x =
[[ 0.03  0.19 -0.15  0.06  0.18 -0.17  0.04  0.17 -0.10 -0.03  0.20 -0.10
  -0.01]
 [ 0.03  0.22  0.21  0.16  0.03 -0.19 -0.19 -0.14  0.01  0.17  0.24  0.19
   0.01]
 [ 0.03  0.15  0.21  0.14 -0.02 -0.13 -0.18 -0.08  0.08  0.18  0.24  0.09
  -0.09]]
Rows and columns are counted from 0.
row 0 col 0 => 0.03
row 1 col 10 => 0.24
row 2 col 5 => -0.13
row 0 col 10 => 0.20
row 2 col 11 => 0.09
row 1 col 9 => 0.17
row 0 col 3 => 0.06
row 1 col 12 => 0.01
row 1 col 7 => -0.14
row 0 col 6 => 0.04
row 2 col 1 => 0.15
row 1 col 4 => 0.03
row 0 col 11 => -0.10
row 0 col 12 => -0.01
row 0 col 8 => -0.10
row 1 col 0 => 0.03
row 1 col 5 => -0.19
row 2 col 4 => -0.02
row 2 col 8 => 0.08
row 1 col 11 => 0.19
row 1 col 2 => 0.21

a =
[[ 0.27 -0.01 -1.08  0.55  0.89 -0.17 -1.22  1.01 -0.65 -0.01  0.89]
 [-0.11 -0.15  0.81  0.44  0.17  0.87  0.72 -0.30  0.28 -0.67 -0.63]
 [ 0.69  1.43 -1.88  1.06  1.40 -1.02 -2.70  2.74 -1.29 -0.81  1.05]
 [ 0.22  1.75  0.11  0.39 -0.03 -0.62 -0.68  1.25 -0.21 -1.35 -0.78]
 [-0.10 -0.32  0.79  0.50  0.28  0.97  0.70 -0.34  0.27 -0.60 -0.52]
 [-0.23 -1.76 -0.13 -0.08  0.26  0.82  0.54 -1.05  0.08  0.95  0.68]
 [ 0.37  0.75 -0.35  1.21  1.15  0.34 -0.98  1.47 -0.50 -1.18  0.08]
 [-0.36 -1.72 -0.20 -0.79 -0.42  0.21  0.64 -1.48  0.17  1.44  0.61]
 [-0.20  0.53  0.49 -0.64 -0.91 -0.52  0.44 -0.45  0.28 -0.16 -0.75]]
a[0][0] -> 0.27
a[0] -> [0.27, -0.01, -1.08, 0.55, 0.89, -0.17, -1.22, 1.01, -0.65, -0.01, 0.89]
a[8][0] -> -0.20
a[2][3] -> 1.06
a[4][2] -> 0.79
a[1][2] -> 0.81
a[5][9] -> 0.95
a[8][1] -> 0.53
a[8][2] -> 0.49
a[1] -> [-0.11, -0.15, 0.81, 0.44, 0.17, 0.87, 0.72, -0.30, 0.28, -0.67, -0.63]
a[7][9] -> 1.44
a[7][0] -> -0.36
a[1][3] -> 0.44
a[8][4] -> -0.91
a[0][5] -> -0.17
a[3] -> [0.22, 1.75, 0.11, 0.39, -0.03, -0.62, -0.68, 1.25, -0.21, -1.35, -0.78]
a[2] -> [0.69, 1.43, -1.88, 1.06, 1.40, -1.02, -2.70, 2.74, -1.29, -0.81, 1.05]
a[:, 7] -> [1.01, -0.30, 2.74, 1.25, -0.34, -1.05, 1.47, -1.48, -0.45]
a[3][6] -> -0.68
a[8][7] -> -0.45
a[4][7] -> -0.34
a[5][7] -> -1.05
a[6][6] -> -0.98
a[5][1] -> -1.76
a[3][10] -> -0.78
a[2][5] -> -1.02
a[:, 8] -> [-0.65, 0.28, -1.29, -0.21, 0.27, 0.08, -0.50, 0.17, 0.28]
a[7][5] -> 0.21
a[3][4] -> -0.03
a[6][3] -> 1.21

X =
[[ -7.7  -2.2  -1.1  -1.9  22.1 -10.9  20.2]
 [ 50.1  -0.4   4.1   0.6 -27.3  11.6 -54.3]
 [ -9.5   9.0  -2.1   1.6 -28.6   7.2 -10.1]
 [-35.2   5.1  -3.4   0.1  19.3 -13.0  33.3]]
X[0, 0]: -7.7
X[1, -2]: 11.6
X[0, 6]: 20.2
X[:, 1]: [-2.2, -0.4, 9.0, 5.1]
X[:, -5]: [-1.1, 4.1, -2.1, -3.4]
X[3, -6]: 5.1
X[1, -1]: -54.3
X[-3, -7]: 50.1
X[2, 4]: -28.6
X[-1]: [-35.2, 5.1, -3.4, 0.1, 19.3, -13.0, 33.3]
X[0, 5]: -10.9
X[2, -2]: 7.2
X[3, -7]: -35.2
X[-1, 2]: -3.4
X[:, 3]: [-1.9, 0.6, 1.6, 0.1]
X[0]: [-7.7, -2.2, -1.1, -1.9, 22.1, -10.9, 20.2]
X[-2]: [-9.5, 9.0, -2.1, 1.6, -28.6, 7.2, -10.1]
X[0, 4]: 22.1

arr =
[[-25 -14 -12  -7  -2]
 [  4 -11 -32   2  -7]
 [  4 -10 -19  -5  -2]
 [-12 -22  15   2  -8]
 [ -1   2 -10   2  -2]
 [ -4   2  15  -6  -4]
 [ -3   9  -9  -5  -1]
 [ -3  -1 -12  -7  -7]
 [  2  -8  25  -2  -3]
 [  2 -13  -6  -7  -4]
 [ -1 -11  -6   0  -3]
 [  5  -8   2  -4  -4]]
arr[0,0]	-25
arr[:, -2]	[-7, 2, -5, 2, 2, -6, -5, -7, -2, -7, 0, -4]
arr[-6]	[-3, 9, -9, -5, -1]
arr[8,4]	-3
arr[-8,3]	2
arr[10]	[-1, -11, -6, 0, -3]
arr[9]	[2, -13, -6, -7, -4]
arr[:, 1]	[-14, -11, -10, -22, 2, 2, 9, -1, -8, -13, -11, -8]
arr[-2,0]	-1
arr[-8,4]	-2
arr[3]	[-12, -22, 15, 2, -8]
arr[:, -3]	[-12, -32, -19, 15, -10, 15, -9, -12, 25, -6, -6, 2]
arr[-1,-4]	-8
arr[-6,-5]	-3
arr[2,2]	-19
arr[-8,-5]	-1
arr[6,4]	-1
arr[10,4]	-3
arr[-3,4]	-4
arr[9,3]	-7
arr[7,-1]	-7
arr[-4,1]	-8
arr[6,-4]	9
arr[6,-3]	-9
arr[2,4]	-2
arr[-5,3]	-7

W =
-31,-24,32,-21,-14,35,17,32,1,33,41,-25
-10,18,-29,23,-3,-27,7,9,39,-21,-14,25
6,28,18,15,-1,-20,24,-14,-15,-18,-18,-30
30,-26,-11,-39,-34,-22,-26,-30,-26,-20,24,-20
12,32,8,12,2,-16,10,-12,-15,-33,2,-30
-29,-11,22,3,-10,-25,30,14,31,-9,9,8
-5,2,22,3,-6,-10,28,6,-32,16,-7,-24
3,3,11,32,42,49,-15,16,30,38,-32,42
-34,-6,30,-30,-3,41,16,34,-11,34,43,-21
12,26,-35,28,3,-33,0,0,40,-26,-16,23
35,-27,-19,-38,-25,-16,-34,-25,-18,-40,20,-14
5,35,25,12,9,20,-5,-13,-14,-41,34,-30
-5,-31,8,-24,-24,-15,34,-12,-27,35,-28,-27
-14,22,-21,23,-7,-27,11,8,37,-27,0,21
W[0, 0]: -31
W[11]: [5, 35, 25, 12, 9, 20, -5, -13, -14, -41, 34, -30]
W[12, 11]: -27
W[6, 8]: -32
W[11, 10]: 34
W[13, 5]: -27
W[1, 8]: 39
W[5, 4]: -10
W[5, 5]: -25
W[7, 5]: 49
W[:, 0]: [-31, -10, 6, 30, 12, -29, -5, 3, -34, 12, 35, 5, -5, -14]
W[12, 2]: 8
W[4, 9]: -33
W[:, 9]: [33, -21, -18, -20, -33, -9, 16, 38, 34, -26, -40, -41, 35, -27]
W[5, 7]: 14
W[9]: [12, 26, -35, 28, 3, -33, 0, 0, 40, -26, -16, 23]
W[8, 7]: 34
W[4, 3]: 12
W[10, 7]: -25
W[2]: [6, 28, 18, 15, -1, -20, 24, -14, -15, -18, -18, -30]
W[6, 2]: 22
W[12, 6]: 34
W[2, 8]: -15
W[2, 3]: 15
W[10]: [35, -27, -19, -38, -25, -16, -34, -25, -18, -40, 20, -14]
W[1, 0]: -10
W[:, 5]: [35, -27, -20, -22, -16, -25, -10, 49, 41, -33, -16, 20, -15, -27]
W[:, 3]: [-21, 23, 15, -39, 12, 3, 3, 32, -30, 28, -38, 12, -24, 23]
W[6, 11]: -24
W[11, 3]: 12
W[2, 1]: 28
W[6, 10]: -7
W[8]: [-34, -6, 30, -30, -3, 41, 16, 34, -11, 34, 43, -21]
W[0]: [-31, -24, 32, -21, -14, 35, 17, 32, 1, 33, 41, -25]
W[12, 1]: -31
